[[-5.81 -2.11 -3.45  0.40  2.30]
 [ 0.53 -5.06 -4.90  5.51  6.55]
 [ 4.31  2.32  5.15 -1.56 -3.22]
 [-5.27  4.36  2.09 -6.70 -4.98]
 [ 6.09  2.50  4.73 -0.22 -2.87]]
:
[[-5.81 -2.11 -3.45  0.40  2.30]
 [-5.27  4.36  2.09 -6.70 -4.98]
 [ 0.53 -5.06 -4.90  5.51  6.55]
 [ 4.31  2.32  5.15 -1.56 -3.22]
 [ 6.09  2.50  4.73 -0.22 -2.87]]

[[-1.89 -2.62  1.91]
 [ 5.66 -0.12  5.76]
 [-3.24  6.30 -2.30]
 [ 1.19  0.10  0.64]
 [ 4.45  4.09 -6.04]
 [ 4.92 -3.48 -3.90]
 [ 5.42  5.86  5.38]
 [-2.89 -4.03  3.10]]
:
[[-3.24  6.30 -2.30]
 [-2.89 -4.03  3.10]
 [-1.89 -2.62  1.91]
 [ 1.19  0.10  0.64]
 [ 4.45  4.09 -6.04]
 [ 4.92 -3.48 -3.90]
 [ 5.42  5.86  5.38]
 [ 5.66 -0.12  5.76]]

[[-1.13  1.53 -4.37 -2.63  1.07  1.19  1.53]
 [ 3.48 -4.12 -0.68  1.83 -3.88  2.33  3.60]
 [ 2.69 -3.47 -2.79  0.41 -3.45  2.60  3.99]
 [-3.92  6.75  0.11 -2.40  6.28 -1.56 -3.04]
 [-3.50  6.04  1.94 -1.33  5.76 -2.13 -3.77]]
:
[[-3.92  6.75  0.11 -2.40  6.28 -1.56 -3.04]
 [-3.50  6.04  1.94 -1.33  5.76 -2.13 -3.77]
 [-1.13  1.53 -4.37 -2.63  1.07  1.19  1.53]
 [ 2.69 -3.47 -2.79  0.41 -3.45  2.60  3.99]
 [ 3.48 -4.12 -0.68  1.83 -3.88  2.33  3.60]]

[[ 0.27  0.35  0.15  1.35  0.56  1.62 -0.64  1.24  2.51 -0.96  0.67 -2.09
  -0.18  0.19 -0.16  2.21]
 [ 1.78  4.71 -4.17 -2.08  5.10  0.45  0.33 -0.79  2.10 -0.71 -2.39 -0.55
   1.39 -1.12 -2.84 -1.27]
 [ 2.40 -0.71 -2.46  0.16  2.73  1.91 -1.77 -0.14  1.76  0.66  0.33 -2.25
   1.01 -0.71 -1.83 -1.07]
 [ 4.55  0.91 -0.96 -3.75  4.10  1.21 -0.28  4.27  2.80  0.45 -2.17  0.61
   3.42 -3.05 -2.20 -0.15]
 [ 4.09  1.20 -1.86 -3.48  3.72  0.93 -0.77  2.25  2.66 -0.49 -2.58 -0.86
   3.10 -2.85 -3.26 -0.92]]
:
[[ 0.27  0.35  0.15  1.35  0.56  1.62 -0.64  1.24  2.51 -0.96  0.67 -2.09
  -0.18  0.19 -0.16  2.21]
 [ 1.78  4.71 -4.17 -2.08  5.10  0.45  0.33 -0.79  2.10 -0.71 -2.39 -0.55
   1.39 -1.12 -2.84 -1.27]
 [ 2.40 -0.71 -2.46  0.16  2.73  1.91 -1.77 -0.14  1.76  0.66  0.33 -2.25
   1.01 -0.71 -1.83 -1.07]
 [ 4.09  1.20 -1.86 -3.48  3.72  0.93 -0.77  2.25  2.66 -0.49 -2.58 -0.86
   3.10 -2.85 -3.26 -0.92]
 [ 4.55  0.91 -0.96 -3.75  4.10  1.21 -0.28  4.27  2.80  0.45 -2.17  0.61
   3.42 -3.05 -2.20 -0.15]]

[[-2.20 -2.42 -0.34  3.62  0.12 -3.31  2.32]
 [-2.75 -1.37 -3.07 -4.06 -0.26  2.98  2.36]
 [ 4.02  0.77  1.81  0.50  5.11 -1.40 -3.45]]
:
[[-2.75 -1.37 -3.07 -4.06 -0.26  2.98  2.36]
 [-2.20 -2.42 -0.34  3.62  0.12 -3.31  2.32]
 [ 4.02  0.77  1.81  0.50  5.11 -1.40 -3.45]]

[[ 1.45  0.64  0.96  1.24]
 [ 1.87 -3.98  1.73  1.81]
 [-1.93 -5.47 -1.78 -1.85]]
:
[[-1.93 -5.47 -1.78 -1.85]
 [ 1.45  0.64  0.96  1.24]
 [ 1.87 -3.98  1.73  1.81]]
---
[[-7.14  2.86  2.21  0.73  2.37]
 [ 4.79  0.48 -3.59  0.53  0.08]
 [-5.78  1.93  1.96  0.39  1.62]
 [-4.26  1.57  1.63  0.41  1.34]]
:
[-7.14  0.48  1.96  0.41]

[[-2.94  5.28]
 [-4.11  3.48]
 [-6.01 -4.55]
 [-4.11  3.23]]
:
[-2.94  3.48]

[[ 1.33  3.33  2.40]
 [-5.08 -1.08 -6.08]
 [ 1.17  1.29  2.90]
 [-3.32 -2.24 -4.91]
 [-1.41  1.09 -0.98]]
:
[ 1.33 -1.08  2.90]

[[ 6.26  4.58  1.73  0.12 -0.14]
 [-0.02  2.92  4.86  5.56  3.81]
 [ 0.60 -0.25  0.28  1.46  2.87]
 [ 5.52  4.18  3.58  1.49  0.84]]
:
[6.26 2.92 0.28 1.49]

[[ 4.31 -4.52]
 [-2.13 -4.19]
 [-3.58  5.19]
 [ 4.04  2.23]
 [-3.93  5.00]]
:
[ 4.31 -4.19]

[[ 0.23 -7.14]
 [ 3.99 -5.52]
 [-3.42  3.20]]
:
[ 0.23 -5.52]
